Here is a tiny trained network, its code and every weight. The questions are about switching its units off for an input and a target symbol, where a switched-off unit gives its printed mean instead of its output.

import numpy as np


def w(rows, s, z=0):
    codes = np.array(rows[::2]) - 128.0
    scale = np.full(codes.shape[1], s)
    scale[-1] = z or s
    return codes * scale


def norm(h):
    return h / np.sqrt((h * h).mean(-1, keepdims=True) + 1e-5)


def f(y):
    return np.maximum(y, 0)


def softmax(a):
    e = np.exp(a - a.max(-1, keepdims=True))
    return e / e.sum(-1, keepdims=True)


def log_softmax(a):
    a = a - a.max(-1, keepdims=True)
    return a - np.log(np.exp(a).sum(-1, keepdims=True))


def net(x, mask):
    ids = ['ΛΞβδζθφ'.index(c) for c in x.split()]
    T = len(ids)
    res = E[ids] + P[:T]
    u = 0
    for l in range(3):
        r = norm(res)
        for j in range(3):
            rows = slice(3 * j, 3 * j + 3)
            q, k, v = (r @ M[l][rows].T for M in (Q, K, V))
            z = softmax(np.where(np.tri(T) > 0, q @ k.T / 3**0.5, -1e9)) @ v
            o = O[l][rows]
            res = res + np.where(mask[u + j], z, o[:, -1]) @ o[:, :-1]
        u += 3
        y = f(norm(res) @ A[l][:, :-1].T + A[l][:, -1])
        res = res + np.where(mask[u : u + 12], y, B[l][:, -1]) @ B[l][:, :-1]
        u += 12
    return log_softmax(norm(res)[-1] @ U[:, :-1].T + U[:, -1])


Q, K, V, O, A, B = {}, {}, {}, {}, {}, {}
E = w([
[176,148,113,120,64],'Λ',
[122,192,134,103,110],'Ξ',
[136,145,183,103,83],'β',
[56,183,146,137,148],'δ',
[119,135,242,153,108],'ζ',
[174,115,144,210,168],'θ',
[145,161,91,120,250],'φ',
],0.016)
P = w([
[142,114,70,70,38],'0',
[89,123,52,173,2],'1',
[197,232,179,162,38],'2',
[50,130,94,169,68],'3',
[194,163,227,120,93],'4',
[40,89,131,158,145],'5',
[173,128,244,75,139],'6',
[51,111,87,156,119],'7',
],0.008)
Q[0] = w([
[178,156,195,147,154],'0.h0',
[83,115,74,124,102],'0.h0',
[152,89,123,91,147],'0.h0',
[140,135,91,207,157],'0.h1',
[99,138,64,150,43],'0.h1',
[40,5,29,97,69],'0.h1',
[220,169,212,168,195],'0.h2',
[76,90,99,219,104],'0.h2',
[141,158,223,123,111],'0.h2',
],0.016)
K[0] = w([
[142,126,203,167,108],'0.h0',
[110,117,87,111,144],'0.h0',
[152,167,119,117,116],'0.h0',
[155,127,92,141,181],'0.h1',
[93,165,96,159,73],'0.h1',
[144,107,53,98,4],'0.h1',
[183,153,164,170,212],'0.h2',
[112,137,62,165,76],'0.h2',
[100,97,173,152,151],'0.h2',
],0.019)
V[0] = w([
[111,103,173,142,174],'0.h0',
[121,125,123,125,125],'0.h0',
[133,69,191,153,125],'0.h0',
[58,121,84,176,254],'0.h1',
[202,120,114,111,149],'0.h1',
[252,85,126,173,140],'0.h1',
[123,55,150,185,111],'0.h2',
[96,168,116,53,59],'0.h2',
[104,112,108,227,124],'0.h2',
],0.0076)
O[0] = w([
[142,138,137,146,46,100],'0.h0',
[131,131,136,127,116,116],'0.h0',
[157,106,212,188,105,125],'0.h0',
[62,253,225,200,228,219],'0.h1',
[205,175,116,194,117,141],'0.h1',
[232,137,70,204,41,66],'0.h1',
[107,112,121,106,19,6],'0.h2',
[180,43,43,50,143,170],'0.h2',
[79,183,110,101,100,100],'0.h2',
],0.0049,0.002)
A[0] = w([
[132,127,151,82,191,96],'0.n0',
[183,73,164,111,149,45],'0.n1',
[84,159,28,139,135,196],'0.n2',
[128,90,115,157,169,113],'0.n3',
[113,71,115,99,162,90],'0.n4',
[9,98,56,232,128,56],'0.n5',
[119,106,150,70,155,79],'0.n6',
[108,118,160,143,67,146],'0.n7',
[171,86,107,98,153,6],'0.n8',
[191,96,182,119,152,112],'0.n9',
[158,134,74,135,213,49],'0.n10',
[133,193,145,101,132,162],'0.n11',
],0.013,0.0022)
B[0] = w([
[122,122,87,98,129,224],'0.n0',
[114,110,120,82,143,160],'0.n1',
[63,114,75,111,104,236],'0.n2',
[122,127,165,136,140,164],'0.n3',
[140,147,168,136,110,177],'0.n4',
[191,5,136,125,151,201],'0.n5',
[107,126,124,108,100,176],'0.n6',
[109,172,145,156,111,224],'0.n7',
[166,131,129,178,115,157],'0.n8',
[135,134,106,107,182,191],'0.n9',
[135,197,78,194,126,253],'0.n10',
[158,151,128,96,91,250],'0.n11',
],0.022,0.0049)
Q[1] = w([
[189,251,64,73,188],'1.h0',
[123,144,115,161,75],'1.h0',
[100,120,172,92,132],'1.h0',
[113,172,127,101,137],'1.h1',
[164,99,149,148,150],'1.h1',
[154,201,117,124,198],'1.h1',
[118,73,101,114,107],'1.h2',
[94,85,95,169,115],'1.h2',
[147,127,158,94,109],'1.h2',
],0.015)
K[1] = w([
[207,165,114,91,253],'1.h0',
[155,154,122,182,148],'1.h0',
[80,132,166,124,184],'1.h0',
[157,114,64,81,124],'1.h1',
[133,130,160,120,140],'1.h1',
[175,129,118,54,143],'1.h1',
[98,76,102,102,51],'1.h2',
[126,96,74,119,40],'1.h2',
[119,105,147,136,150],'1.h2',
],0.015)
V[1] = w([
[140,121,112,149,142],'1.h0',
[106,128,79,168,160],'1.h0',
[121,138,139,117,109],'1.h0',
[81,126,115,145,113],'1.h1',
[93,120,153,156,101],'1.h1',
[90,127,150,160,92],'1.h1',
[139,137,254,133,116],'1.h2',
[150,137,225,141,117],'1.h2',
[137,129,122,134,128],'1.h2',
],0.0082)
O[1] = w([
[117,133,151,139,145,136],'1.h0',
[138,182,175,183,159,197],'1.h0',
[146,112,104,123,114,144],'1.h0',
[146,169,135,122,152,172],'1.h1',
[122,166,86,109,151,118],'1.h1',
[116,153,84,120,150,146],'1.h1',
[125,67,125,142,3,4],'1.h2',
[130,72,120,126,39,43],'1.h2',
[130,123,126,124,128,140],'1.h2',
],0.0058,0.0022)
A[1] = w([
[80,91,206,130,105,205],'1.n0',
[121,83,197,114,69,120],'1.n1',
[171,176,191,103,183,54],'1.n2',
[56,128,112,136,162,102],'1.n3',
[146,121,92,255,193,62],'1.n4',
[86,148,126,220,79,161],'1.n5',
[181,146,66,134,122,2],'1.n6',
[182,149,163,130,175,43],'1.n7',
[139,33,132,137,170,165],'1.n8',
[192,137,164,71,85,80],'1.n9',
[100,132,133,152,49,81],'1.n10',
[126,146,177,189,93,41],'1.n11',
],0.013,0.0019)
B[1] = w([
[172,141,54,126,143,197],'1.n0',
[162,197,115,139,64,214],'1.n1',
[165,150,100,106,220,197],'1.n2',
[103,87,169,119,109,173],'1.n3',
[64,97,206,174,5,254],'1.n4',
[119,108,124,126,217,204],'1.n5',
[129,78,82,165,128,188],'1.n6',
[188,148,98,109,136,175],'1.n7',
[194,83,147,117,207,156],'1.n8',
[86,76,174,131,55,202],'1.n9',
[138,142,85,179,76,204],'1.n10',
[75,119,145,101,197,186],'1.n11',
],0.018,0.0072)
Q[2] = w([
[137,158,118,248,134],'2.h0',
[73,132,48,154,157],'2.h0',
[106,221,221,121,125],'2.h0',
[104,96,75,150,138],'2.h1',
[81,106,85,163,169],'2.h1',
[125,117,206,86,147],'2.h1',
[166,160,29,181,102],'2.h2',
[145,38,125,90,110],'2.h2',
[117,125,61,128,85],'2.h2',
],0.016)
K[2] = w([
[169,148,109,245,153],'2.h0',
[97,90,63,132,131],'2.h0',
[151,132,254,157,158],'2.h0',
[119,62,94,176,98],'2.h1',
[74,71,84,214,98],'2.h1',
[153,203,189,144,171],'2.h1',
[139,165,42,171,12],'2.h2',
[97,22,145,149,148],'2.h2',
[129,96,70,127,84],'2.h2',
],0.014)
V[2] = w([
[113,130,164,215,13],'2.h0',
[117,2,205,178,206],'2.h0',
[79,144,99,78,118],'2.h0',
[124,139,142,123,67],'2.h1',
[67,83,161,117,58],'2.h1',
[149,152,129,146,53],'2.h1',
[161,75,121,160,189],'2.h2',
[26,114,201,237,151],'2.h2',
[151,111,25,81,176],'2.h2',
],0.0078)
O[2] = w([
[107,114,156,55,246,228],'2.h0',
[2,92,207,173,127,2],'2.h0',
[143,168,130,134,106,127],'2.h0',
[122,151,162,140,181,175],'2.h1',
[118,196,144,128,192,172],'2.h1',
[127,115,171,141,184,204],'2.h1',
[121,118,47,69,137,58],'2.h2',
[196,155,119,15,150,98],'2.h2',
[89,133,60,194,152,115],'2.h2',
],0.0067,0.0051)
A[2] = w([
[155,109,125,173,158,113],'2.n0',
[84,155,110,50,140,10],'2.n1',
[125,128,107,168,140,108],'2.n2',
[169,70,140,100,132,112],'2.n3',
[84,189,119,155,116,115],'2.n4',
[168,124,172,166,178,141],'2.n5',
[44,139,188,166,109,3],'2.n6',
[94,101,145,99,188,222],'2.n7',
[192,248,102,144,253,39],'2.n8',
[103,48,135,124,102,68],'2.n9',
[133,176,197,142,104,118],'2.n10',
[190,107,167,136,99,102],'2.n11',
],0.018,0.0034)
B[2] = w([
[116,130,131,104,109,152],'2.n0',
[48,129,132,95,137,141],'2.n1',
[130,138,121,133,154,155],'2.n2',
[141,115,162,116,153,144],'2.n3',
[151,119,179,111,114,185],'2.n4',
[99,160,134,92,101,166],'2.n5',
[93,105,132,208,160,168],'2.n6',
[181,129,94,131,88,149],'2.n7',
[165,252,143,126,157,252],'2.n8',
[147,159,140,105,152,152],'2.n9',
[129,95,75,144,152,168],'2.n10',
[102,137,176,133,115,154],'2.n11',
],0.032,0.017)
U = w([
[177,229,139,123,190,153],'Λ',
[201,60,109,82,202,227],'Ξ',
[155,96,255,75,156,8],'β',
[92,96,152,197,186,249],'δ',
[41,132,113,46,152,114],'ζ',
[162,116,15,141,145,87],'θ',
[158,135,134,134,26,55],'φ',
],0.0086,0.0018)

Each question gives the input, a string of symbols that net reads in full, and the target symbol t.
The units are the heads (3 rows each of Q, K, V and O) and the neurons (one row each of A and B). Each row of codes is followed by its name. A weight is (code - 128) times the scale printed after its matrix; where a second scale follows, it is the last column's (O, A, B and U).
mask holds one flag per unit, layer by layer, with each layer's heads first. A switched-off unit (its flag False) gives its mean, the last column of its rows in O or B, instead of its output. The means were averaged over made-up inputs and are rounded, as every weight is.
A unit's drop is (log p(t) with every unit on - log p(t) with that unit switched off) / (log p(t) with every unit on - log p(t) with every unit switched off).
The circuit of an input: a set's keep is (log p(t) with only the set's units on - log p(t) with every unit switched off) / (log p(t) with every unit on - log p(t) with every unit switched off). Starting from the 12 units with the biggest drops (on a tie, the unit counted first), units are removed one at a time, each time the one whose removal leaves the highest keep (on an exact tie, the one counted first), for as long as the keep stays at least 0.8.
circuit, biggest first: the units of the circuit, biggest drop first
unit that matters most: the unit with the biggest drop
top k neurons: the k neurons with the biggest drops, biggest first
k most important neurons of layer l: the k neurons of layer l with the biggest drops, biggest first
input Λ β ζ φ δ δ θ, target δ: circuit, biggest first	1.n4, 2.n8, 2.n6
input θ β Ξ φ θ φ, target δ: circuit, biggest first	1.n4, 2.n8
input Ξ ζ δ φ δ β β, target ζ: unit that matters most	0.n5
input φ φ θ Ξ ζ, target δ: 2 most important neurons of layer 2	2.n8, 2.n10
input φ ζ Λ δ, target Ξ: circuit, biggest first	0.n5, 2.n8
input β ζ δ, target φ: 2 most important neurons of layer 0	0.n10, 0.n11
input φ δ Λ Ξ β, target β: top 4 neurons	0.n10, 1.n9, 2.n8, 0.n9
input β δ θ β δ, target δ: circuit, biggest first	2.n8, 0.n10, 2.n6
input φ β φ Λ δ β Ξ, target ζ: top 2 neurons	2.n8, 0.n10
input φ φ Ξ δ β β Λ, target β: 4 most important neurons of layer 0	0.n10, 0.n2, 0.n8, 0.n4
input δ Ξ β, target ζ: top 2 neurons	0.n10, 2.n8
input φ φ Ξ β θ, target δ: top 2 neurons	1.n4, 2.n8
input Λ β Ξ, target β: top 2 neurons	0.n10, 2.n8
input ζ ζ φ φ β θ, target β: unit that matters most	1.n4
input Ξ Λ β Λ θ β, target φ: top 3 neurons	2.n8, 0.n10, 1.n0
input β ζ Λ β Λ, target β: top 2 neurons	1.n9, 2.n8
input δ θ Ξ, target δ: top 3 neurons	0.n5, 2.n8, 2.n6
input β Ξ φ δ, target Ξ: top 2 neurons	0.n5, 2.n8
input φ β β Ξ Ξ, target β: top 3 neurons	0.n10, 1.n9, 2.n8
input β ζ δ β Λ, target ζ: 2 most important neurons of layer 2	2.n8, 2.n4
input Λ φ ζ β ζ, target φ: 3 most important neurons of layer 1	1.n1, 1.n0, 1.n9
input δ φ δ β φ θ, target β: 2 most important neurons of layer 1	1.n4, 1.n8
input Ξ φ δ ζ Λ, target φ: unit that matters most	0.n10
input φ φ δ Ξ Λ, target ζ: top 2 neurons	0.n10, 1.n9
input φ β β δ ζ, target φ: 2 most important neurons of layer 1	1.n1, 1.n9
input φ φ Λ Λ β, target β: 2 most important neurons of layer 2	2.n8, 2.n11
input ζ ζ Λ, target φ: unit that matters most	2.n8
input Ξ β δ, target ζ: 2 most important neurons of layer 2	2.n1, 2.n8
input θ ζ β δ β Ξ, target ζ: top 2 neurons	2.n8, 2.n1
